Below is a small trained network, with its code and all its weights. Each question gives an input and a class and asks what happens when units are switched off, that is, made to give their printed mean instead of their output.

import numpy as np


def w(rows, s, z=0):
    codes = np.array(rows[::2]) - 128.0
    scale = np.full(codes.shape[1], s)
    scale[-1] = z or s
    return codes * scale


def f(y):
    return y / 2 * (1 + np.tanh(0.7978845608 * (y + 0.044715 * y**3)))


def log_softmax(a):
    a = a - a.max(-1, keepdims=True)
    return a - np.log(np.exp(a).sum(-1, keepdims=True))


def net(x, mask):
    res = np.array(x, float).reshape(1, 5) / 4 @ E
    y = f(res @ A[0][:, :-1].T + A[0][:, -1])
    res = res + np.where(mask, y, B[0][:, -1]) @ B[0][:, :-1]
    return log_softmax(res[-1] @ U[:, :-1].T + U[:, -1])


A, B = {}, {}
E = w([
[141,150,145,110,75,164,132,103,106,129,117,178],'x0',
[71,151,139,100,94,140,92,132,55,78,121,100],'x1',
[159,117,152,191,118,202,96,89,103,141,141,66],'x2',
[204,189,5,131,94,101,107,148,109,115,152,136],'x3',
[169,112,142,64,172,155,124,134,110,100,159,117],'x4',
],0.016)
A[0] = w([
[127,112,189,92,72,206,150,105,111,158,108,250,110],'N0',
[163,105,163,146,179,130,161,121,205,184,129,183,107],'N1',
[171,100,174,19,183,163,140,130,118,120,129,111,104],'N2',
[62,90,222,116,168,145,144,117,156,145,111,147,64],'N3',
[45,124,138,211,72,91,142,125,144,163,84,147,56],'N4',
[106,149,141,103,160,108,132,116,145,121,103,165,55],'N5',
[143,120,100,112,122,78,133,140,118,101,115,158,92],'N6',
[74,124,127,81,133,100,140,140,130,139,121,166,254],'N7',
[26,133,145,93,116,128,126,134,83,106,125,87,98],'N8',
[100,137,116,100,104,120,124,130,115,107,131,94,56],'N9',
[62,93,128,138,217,71,140,147,143,139,132,28,83],'N10',
[132,110,166,186,130,219,133,118,117,143,109,79,123],'N11',
[110,105,132,112,113,106,139,143,128,134,125,151,66],'N12',
[66,115,139,82,150,108,146,148,152,130,114,180,85],'N13',
],0.014,0.0057)
B[0] = w([
[118,174,116,134,110,59,99,147,182,47,84,87,235],'N0',
[132,85,177,123,100,156,122,122,56,101,56,176,210],'N1',
[54,138,128,126,188,157,123,137,159,132,180,192,213],'N2',
[178,145,7,133,116,167,149,149,99,194,144,118,250],'N3',
[71,135,126,98,210,170,119,148,155,116,188,188,209],'N4',
[159,147,180,110,123,159,77,151,139,176,155,94,160],'N5',
[130,124,120,136,122,163,126,129,132,175,133,74,172],'N6',
[127,101,147,166,124,73,191,61,92,103,152,101,208],'N7',
[152,82,160,132,108,157,130,121,77,118,57,183,214],'N8',
[179,106,166,123,133,162,115,165,156,176,87,173,153],'N9',
[115,190,127,126,92,67,98,136,183,47,92,101,206],'N10',
[144,101,188,122,123,87,148,97,127,165,173,84,222],'N11',
[154,139,151,103,134,143,84,141,146,152,156,116,149],'N12',
[144,104,174,137,120,122,120,110,148,174,161,75,198],'N13',
],0.019,0.021)
U = w([
[154,89,228,132,119,108,116,75,140,196,205,59,43],'0',
[150,60,183,119,97,182,103,141,59,98,10,233,75],'1',
[29,145,127,103,254,174,118,138,171,99,209,229,81],'2',
[126,211,105,117,84,66,86,155,198,44,70,108,207],'3',
[184,164,5,122,91,183,146,159,96,211,139,118,139],'4',
[98,105,120,159,125,85,187,56,92,76,135,137,255],'5',
],0.0097,0.0051)

Each question gives the input, the list of numbers given to net, and the class t.
The units are the neurons (one row each of A and B). Each row of codes is followed by its name. A weight is (code - 128) times the scale printed after its matrix; where a second scale follows, it is the last column's (A, B and U).
mask holds one flag per neuron, in row order. A switched-off neuron (its flag False) gives its mean, the last column of its row in B, instead of its output. The means were averaged over made-up inputs and are rounded, as every weight is.
A unit's drop is (log p(t) with every unit on - log p(t) with that unit switched off) / (log p(t) with every unit on - log p(t) with every unit switched off).
The circuit of an input: a set's keep is (log p(t) with only the set's units on - log p(t) with every unit switched off) / (log p(t) with every unit on - log p(t) with every unit switched off). Starting from the 12 units with the biggest drops (on a tie, the unit counted first), units are removed one at a time, each time the one whose removal leaves the highest keep (on an exact tie, the one counted first), for as long as the keep stays at least 0.8.
circuit, biggest first: the units of the circuit, biggest drop first
most important unit: the unit with the biggest drop
k most important neurons: the k neurons with the biggest drops, biggest first
drop of u: that unit's drop, to one decimal
input [-6,7,4,-1,8], class 2: circuit, biggest first : (N2)
input [-3,5,3,7,-2], class 4: 3 most important neurons : (N0; N10; N1)
input [4,5,-7,7,-7], class 0: 3 most important neurons : (N3; N2; N6)
input [7,-1,0,3,5], class 3: 2 most important neurons : (N4; N0)
input [-7,-8,7,-4,-4], class 1: 3 most important neurons : (N1; N0; N13)
input [8,1,7,2,6], class 3: 4 most important neurons : (N0; N13; N4; N7)
input [1,2,1,6,-3], class 4: 3 most important neurons : (N0; N10; N1)
input [-7,4,-7,1,-2], class 0: 4 most important neurons : (N0; N13; N7; N6)
input [7,1,-5,-7,3], class 3: 2 most important neurons : (N0; N11)
input [2,4,1,-5,3], class 4: 3 most important neurons : (N3; N1; N4)
input [5,-4,-8,6,8], class 0: circuit, biggest first : (N6; N3)
input [1,6,6,4,-5], class 0: 2 most important neurons : (N1; N3)
input [-3,6,5,4,-6], class 1: 4 most important neurons : (N2; N3; N13; N9)
input [-7,3,3,-5,-3], class 3: most important unit : N10
input [-2,-4,7,0,8], class 2: 2 most important neurons : (N2; N13)
input [-3,3,3,8,-5], class 4: 3 most important neurons : (N0; N10; N1)
input [2,6,-1,5,-2], class 1: 2 most important neurons : (N3; N0)
input [0,8,-6,0,3], class 1: drop of N8 : 5.8
input [-4,-2,4,-7,0], class 4: drop of N0 : 0.1
input [3,-7,-4,6,5], class 1: drop of N12 : 0.0
input [-5,-4,-7,-3,1], class 0: circuit, biggest first : (N13)
input [6,-6,5,-4,5], class 1: drop of N10 : 1.6
